Below are the code and all the weights of a small trained network. Each question names an input and a class and asks about switching units off, where a switched-off unit gives its printed mean instead of its output.

import numpy as np


def w(rows, s, z=0):
    codes = np.array(rows[::2]) - 128.0
    scale = np.full(codes.shape[1], s)
    scale[-1] = z or s
    return codes * scale


def norm(h):
    return h / np.sqrt((h * h).mean(-1, keepdims=True) + 1e-5)


def f(y):
    return np.maximum(y, 0)


def log_softmax(a):
    a = a - a.max(-1, keepdims=True)
    return a - np.log(np.exp(a).sum(-1, keepdims=True))


def net(x, mask):
    res = np.array(x, float).reshape(1, 8) / 4 @ E
    u = 0
    for l in range(2):
        y = f(norm(res) @ A[l][:, :-1].T + A[l][:, -1])
        res = res + np.where(mask[u : u + 10], y, B[l][:, -1]) @ B[l][:, :-1]
        u += 10
    return log_softmax(norm(res)[-1] @ U[:, :-1].T + U[:, -1])


A, B = {}, {}
E = w([
[125,142,135,121],'x0',
[128,158,145,113],'x1',
[129,180,141,228],'x2',
[135,197,35,134],'x3',
[130,120,119,132],'x4',
[254,120,152,148],'x5',
[128,141,128,127],'x6',
[120,113,119,138],'x7',
],0.0091)
A[0] = w([
[177,169,139,34,220],'L0N0',
[196,138,151,136,3],'L0N1',
[185,119,151,113,62],'L0N2',
[153,179,145,119,205],'L0N3',
[118,180,76,164,73],'L0N4',
[80,156,137,126,170],'L0N5',
[183,131,147,115,58],'L0N6',
[136,100,98,39,89],'L0N7',
[96,100,119,139,2],'L0N8',
[154,165,9,104,139],'L0N9',
],0.013,0.0032)
B[0] = w([
[140,9,153,172,255],'L0N0',
[96,128,31,122,185],'L0N1',
[209,99,22,136,184],'L0N2',
[102,67,103,210,201],'L0N3',
[173,156,227,162,202],'L0N4',
[173,76,38,150,205],'L0N5',
[202,37,18,124,178],'L0N6',
[45,104,147,236,231],'L0N7',
[112,173,105,43,141],'L0N8',
[155,98,230,3,255],'L0N9',
],0.007,0.0055)
A[1] = w([
[195,10,138,116,254],'L1N0',
[35,151,102,110,117],'L1N1',
[108,96,110,126,138],'L1N2',
[216,108,110,102,40],'L1N3',
[168,47,156,33,90],'L1N4',
[96,82,73,94,161],'L1N5',
[177,110,169,119,53],'L1N6',
[149,88,229,139,123],'L1N7',
[130,51,128,161,148],'L1N8',
[72,131,131,126,125],'L1N9',
],0.011,0.0045)
B[1] = w([
[76,213,124,98,247],'L1N0',
[200,57,22,113,157],'L1N1',
[86,138,89,116,155],'L1N2',
[104,121,2,116,152],'L1N3',
[68,171,210,188,181],'L1N4',
[19,37,108,122,173],'L1N5',
[154,160,58,102,142],'L1N6',
[132,173,152,9,174],'L1N7',
[66,186,179,100,193],'L1N8',
[225,88,72,22,149],'L1N9',
],0.0066,0.014)
U = w([
[207,81,2,82,134],'0',
[156,202,160,50,88],'1',
[138,110,191,186,209],'2',
[143,164,97,90,7],'3',
],0.0088,0.002)

Each question gives the input, the list of numbers given to net, and the class t.
The units are the neurons (one row each of A and B). Each row of codes is followed by its name. A weight is (code - 128) times the scale printed after its matrix; where a second scale follows, it is the last column's (A, B and U).
mask holds one flag per neuron, layer by layer. A switched-off neuron (its flag False) gives its mean, the last column of its row in B, instead of its output. The means were averaged over made-up inputs and are rounded, as every weight is.
A unit's drop is (log p(t) with every unit on - log p(t) with that unit switched off) / (log p(t) with every unit on - log p(t) with every unit switched off).
The circuit of an input: a set's keep is (log p(t) with only the set's units on - log p(t) with every unit switched off) / (log p(t) with every unit on - log p(t) with every unit switched off). Starting from the 12 units with the biggest drops (on a tie, the unit counted first), units are removed one at a time, each time the one whose removal leaves the highest keep (on an exact tie, the one counted first), for as long as the keep stays at least 0.8.
circuit, biggest first: the units of the circuit, biggest drop first
unit that matters most: the unit with the biggest drop
k most important neurons: the k neurons with the biggest drops, biggest first
top k neurons in layer l: the k neurons of layer l with the biggest drops, biggest first
drop of u: that unit's drop, to one decimal
input [-6,1,-7,4,0,3,2,4], class 2: 2 most important neurons => [L0N7; L1N4]
input [3,-6,0,-8,4,0,1,6], class 1: unit that matters most => L1N7
input [-4,0,-8,5,-3,5,-5,3], class 2: circuit, biggest first => [L0N7; L1N4; L0N0]
input [-7,0,5,5,-3,-8,-3,5], class 0: top 2 neurons in layer 1 => [L1N1; L1N0]
input [-4,0,-8,-2,-8,1,5,2], class 2: circuit, biggest first => [L0N7; L1N4]
input [1,-2,-2,-1,-7,-6,2,-4], class 0: top 2 neurons in layer 0 => [L0N9; L0N0]
input [3,-2,-3,6,-4,4,-4,0], class 1: 3 most important neurons => [L0N9; L1N4; L1N0]
input [-1,4,-2,7,6,-2,-4,5], class 1: circuit, biggest first => [L0N9; L0N4]
input [2,-8,4,-4,2,7,-5,8], class 0: top 2 neurons in layer 1 => [L1N4; L1N3]
input [2,8,-8,4,-4,5,-5,-8], class 2: circuit, biggest first => [L0N0; L1N4]
input [-4,4,-8,2,-2,3,3,-2], class 2: 2 most important neurons => [L0N7; L0N0]
input [-7,-1,-4,-2,-2,1,2,-5], class 2: 3 most important neurons => [L0N7; L0N0; L0N9]
input [-7,6,3,-7,-8,5,8,2], class 3: top 2 neurons in layer 1 => [L1N3; L1N0]
input [-3,-1,-2,1,-8,0,-2,0], class 2: circuit, biggest first => [L0N7]
input [-7,6,-6,0,-8,-2,1,6], class 2: top 2 neurons in layer 0 => [L0N0; L0N7]
input [-8,-1,-1,4,7,3,1,-7], class 1: 2 most important neurons => [L0N9; L1N4]
input [6,-4,7,-5,5,4,8,-4], class 3: top 2 neurons in layer 1 => [L1N4; L1N5]
input [4,4,-7,4,5,2,-2,2], class 2: drop of L1N0 => -0.1
input [-7,5,2,5,8,-7,-4,7], class 0: drop of L1N1 => 0.3
input [3,-1,-2,2,-3,-7,2,4], class 0: unit that matters most => L1N1
input [1,-2,-6,4,-8,-1,6,-8], class 2: drop of L0N7 => 0.2
input [-1,0,-5,4,8,4,-5,-8], class 2: drop of L0N0 => 0.3
